Below are the code and all the weights of a small trained network. Each question names an input and a target symbol and asks about switching units off, where a switched-off unit gives its printed mean instead of its output.

import numpy as np


def w(rows, s, z=0):
    codes = np.array(rows[::2]) - 128.0
    scale = np.full(codes.shape[1], s)
    scale[-1] = z or s
    return codes * scale


def f(y):
    return y / 2 * (1 + np.tanh(0.7978845608 * (y + 0.044715 * y**3)))


def softmax(a):
    e = np.exp(a - a.max(-1, keepdims=True))
    return e / e.sum(-1, keepdims=True)


def log_softmax(a):
    a = a - a.max(-1, keepdims=True)
    return a - np.log(np.exp(a).sum(-1, keepdims=True))


def net(x, mask):
    ids = ['αδηλμτ'.index(c) for c in x.split()]
    T = len(ids)
    res = E[ids] + P[:T]
    u = 0
    for l in range(2):
        r = res
        for j in range(2):
            rows = slice(2 * j, 2 * j + 2)
            q, k, v = (r @ M[l][rows].T for M in (Q, K, V))
            z = softmax(np.where(np.tri(T) > 0, q @ k.T / 2**0.5, -1e9)) @ v
            o = O[l][rows]
            res = res + np.where(mask[u + j], z, o[:, -1]) @ o[:, :-1]
        u += 2
        y = f(res @ A[l][:, :-1].T + A[l][:, -1])
        res = res + np.where(mask[u : u + 12], y, B[l][:, -1]) @ B[l][:, :-1]
        u += 12
    return log_softmax(res[-1] @ U[:, :-1].T + U[:, -1])


Q, K, V, O, A, B = {}, {}, {}, {}, {}, {}
E = w([
[181,95,119,85,210,91,153,72],'α',
[191,153,48,154,91,192,95,103],'δ',
[131,172,109,159,217,154,158,131],'η',
[240,92,123,149,164,172,153,176],'λ',
[141,147,135,112,151,255,157,133],'μ',
[166,179,207,127,109,124,67,75],'τ',
],0.0099)
P = w([
[122,254,72,61,156,65,109,251],'0',
[18,62,107,236,142,93,100,162],'1',
[119,88,105,229,146,159,134,126],'2',
[54,76,64,186,164,126,112,59],'3',
[157,126,100,162,150,191,146,94],'4',
[123,123,74,158,167,173,147,62],'5',
[147,142,101,151,156,212,157,88],'6',
[104,98,78,160,183,153,117,62],'7',
[157,149,99,161,169,206,145,59],'8',
[149,105,108,129,159,179,133,51],'9',
],0.0035)
Q[0] = w([
[75,96,125,57,91,100,147,136],'0.h1',
[147,164,134,204,146,161,91,114],'0.h1',
[133,109,142,128,170,130,134,128],'0.h2',
[233,171,144,178,251,221,32,3],'0.h2',
],0.038)
K[0] = w([
[82,148,103,187,134,223,146,170],'0.h1',
[122,126,145,32,159,111,129,68],'0.h1',
[118,195,71,133,87,190,150,93],'0.h2',
[182,251,110,15,128,36,138,253],'0.h2',
],0.031)
V[0] = w([
[141,141,59,86,214,121,155,144],'0.h1',
[172,107,134,81,92,56,163,159],'0.h1',
[2,206,105,159,179,114,127,108],'0.h2',
[129,134,32,191,106,59,98,77],'0.h2',
],0.014)
O[0] = w([
[186,76,147,74,155,118,130,15,186],'0.h1',
[45,88,162,122,158,143,132,129,89],'0.h1',
[176,190,174,109,62,72,254,74,152],'0.h2',
[189,132,252,39,153,77,76,183,2],'0.h2',
],0.0062,0.007)
A[0] = w([
[150,108,128,189,67,99,108,159,45],'0.n1',
[116,149,118,172,218,80,178,161,53],'0.n2',
[67,162,144,71,109,167,135,196,75],'0.n3',
[152,160,133,57,163,146,94,174,111],'0.n4',
[53,146,201,150,58,155,104,132,123],'0.n5',
[150,115,117,168,138,120,83,127,151],'0.n6',
[88,154,157,163,126,77,176,179,88],'0.n7',
[141,94,121,176,150,58,116,84,136],'0.n8',
[142,69,101,165,124,91,151,246,8],'0.n9',
[69,209,95,135,153,69,122,156,104],'0.n10',
[167,58,138,167,91,135,145,108,5],'0.n11',
[53,56,235,167,76,71,143,136,128],'0.n12',
],0.011,0.0025)
B[0] = w([
[186,67,163,78,82,83,133,154,81],'0.n1',
[208,82,69,92,162,135,133,96,155],'0.n2',
[66,191,110,219,177,55,178,87,113],'0.n3',
[133,105,148,236,80,140,103,82,119],'0.n4',
[170,65,239,136,108,254,174,117,147],'0.n5',
[129,99,105,71,67,155,134,150,204],'0.n6',
[127,110,115,125,235,128,39,196,112],'0.n7',
[24,146,193,151,109,229,145,151,246],'0.n8',
[142,215,133,42,191,140,186,214,79],'0.n9',
[212,114,104,211,178,30,18,80,141],'0.n10',
[65,180,102,92,198,83,178,111,213],'0.n11',
[63,142,5,79,64,153,111,75,79],'0.n12',
],0.009,0.0013)
Q[1] = w([
[60,138,163,105,103,52,85,217],'1.h1',
[45,107,124,107,101,4,117,194],'1.h1',
[111,77,130,70,150,159,147,82],'1.h2',
[156,102,107,105,193,49,146,171],'1.h2',
],0.034)
K[1] = w([
[98,61,104,169,159,156,128,118],'1.h1',
[81,45,12,134,179,159,181,127],'1.h1',
[82,185,121,71,148,129,159,80],'1.h2',
[106,116,3,188,138,125,106,163],'1.h2',
],0.029)
V[1] = w([
[27,164,195,139,109,56,40,92],'1.h1',
[118,60,247,91,212,82,161,129],'1.h1',
[156,100,135,131,118,95,105,104],'1.h2',
[143,197,209,153,134,61,103,100],'1.h2',
],0.013)
O[1] = w([
[162,3,116,93,107,142,165,87,67],'1.h1',
[71,139,94,36,152,93,105,107,1],'1.h1',
[87,142,133,138,128,121,142,122,115],'1.h2',
[111,137,143,198,114,64,145,180,89],'1.h2',
],0.0074,0.011)
A[1] = w([
[147,131,146,70,133,71,65,111,102],'1.n1',
[145,155,114,124,144,145,77,159,119],'1.n2',
[110,142,53,76,129,149,176,137,2],'1.n3',
[92,128,118,42,151,119,114,95,21],'1.n4',
[43,78,135,135,131,90,161,235,87],'1.n5',
[113,102,109,95,133,151,201,247,146],'1.n6',
[99,116,159,103,136,187,38,174,88],'1.n7',
[149,105,29,108,15,86,105,203,52],'1.n8',
[151,185,154,113,140,44,152,101,111],'1.n9',
[179,96,65,116,169,103,125,168,85],'1.n10',
[119,97,134,96,98,140,157,37,165],'1.n11',
[212,95,202,141,135,117,100,151,111],'1.n12',
],0.011,0.0031)
B[1] = w([
[132,110,112,180,117,145,142,165,140],'1.n1',
[81,103,135,144,125,99,138,106,188],'1.n2',
[126,131,186,134,108,99,117,135,157],'1.n3',
[142,165,107,161,140,124,97,212,174],'1.n4',
[128,170,122,165,131,165,111,125,141],'1.n5',
[117,198,136,110,131,120,145,107,149],'1.n6',
[152,115,80,120,139,84,108,84,164],'1.n7',
[111,108,127,106,169,130,119,248,131],'1.n8',
[142,142,138,61,119,135,110,114,162],'1.n9',
[95,157,97,100,126,124,91,82,136],'1.n10',
[114,88,124,104,114,136,168,157,253],'1.n11',
[122,121,170,112,132,105,94,129,187],'1.n12',
],0.017,0.0057)
U = w([
[113,170,90,128,148,66,108,177,4],'α',
[203,131,229,177,101,42,60,81,109],'δ',
[159,253,145,42,118,48,152,69,71],'η',
[135,145,50,123,167,57,67,25,89],'λ',
[118,225,112,237,108,120,209,56,194],'μ',
[125,85,116,62,92,101,204,54,175],'τ',
],0.0029,0.002)

Each question gives the input, a string of symbols that net reads in full, and the target symbol t.
The units are the heads (2 rows each of Q, K, V and O) and the neurons (one row each of A and B). Each row of codes is followed by its name. A weight is (code - 128) times the scale printed after its matrix; where a second scale follows, it is the last column's (O, A, B and U).
mask holds one flag per unit, layer by layer, with each layer's heads first. A switched-off unit (its flag False) gives its mean, the last column of its rows in O or B, instead of its output. The means were averaged over made-up inputs and are rounded, as every weight is.
A unit's drop is (log p(t) with every unit on - log p(t) with that unit switched off) / (log p(t) with every unit on - log p(t) with every unit switched off).
The circuit of an input: a set's keep is (log p(t) with only the set's units on - log p(t) with every unit switched off) / (log p(t) with every unit on - log p(t) with every unit switched off). Starting from the 12 units with the biggest drops (on a tie, the unit counted first), units are removed one at a time, each time the one whose removal leaves the highest keep (on an exact tie, the one counted first), for as long as the keep stays at least 0.8.
circuit, biggest first: the units of the circuit, biggest drop first
unit that matters most: the unit with the biggest drop
k most important neurons: the k neurons with the biggest drops, biggest first
which heads matter: for each layer, one digit per head in row order, 1 if its drop is at least 0.15 and else 0, layers parted by /
input η μ λ μ η δ, target η: which heads matter : 11 / 10
input δ μ μ τ α η μ τ δ η, target δ: circuit, biggest first : (0.h2 1.n12)
input δ α α, target δ: circuit, biggest first : (0.h2 1.n12 0.n4)
input δ α μ τ, target τ: circuit, biggest first : (1.h1 1.n11 0.h1)
input τ μ μ μ δ α λ δ, target τ: 2 most important neurons : (1.n11 0.n10)
input η τ μ η λ, target η: most important neuron : (1.n6)
input η η η μ λ τ τ μ η, target η: circuit, biggest first : (0.h2 1.n9)
input λ α τ μ τ τ τ τ τ λ, target λ: 2 most important neurons : (1.n7 1.n10)
input α μ μ α μ λ α, target α: circuit, biggest first : (1.h1 1.n4 0.h1 0.h2)
input λ η τ μ μ δ τ, target λ: which heads matter : 01 / 01
input μ η μ α μ μ α μ τ η, target τ: circuit, biggest first : (0.h1 1.h1 1.n11 0.n8)
input τ δ μ τ α μ η μ μ, target τ: circuit, biggest first : (1.h1 1.n11 0.h1)
input δ μ δ μ μ τ μ η, target λ: which heads matter : 10 / 10
input μ μ α μ μ μ μ τ, target τ: circuit, biggest first : (1.h1 0.h1 1.n11)
input μ μ τ λ μ α η, target τ: unit that matters most : 1.h2
input η μ α μ, target η: 2 most important neurons : (1.n9 0.n2)
input λ μ τ α λ τ α τ, target λ: 2 most important neurons : (1.n7 0.n5)
input δ λ η λ τ η μ μ μ τ, target δ: which heads matter : 11 / 01
input τ η μ δ μ μ η α, target τ: circuit, biggest first : (1.h1 1.n11 0.n10 0.h1)
input α τ μ η δ τ, target α: unit that matters most : 1.n4
input δ μ τ, target δ: 3 most important neurons : (0.n5 1.n12 0.n4)
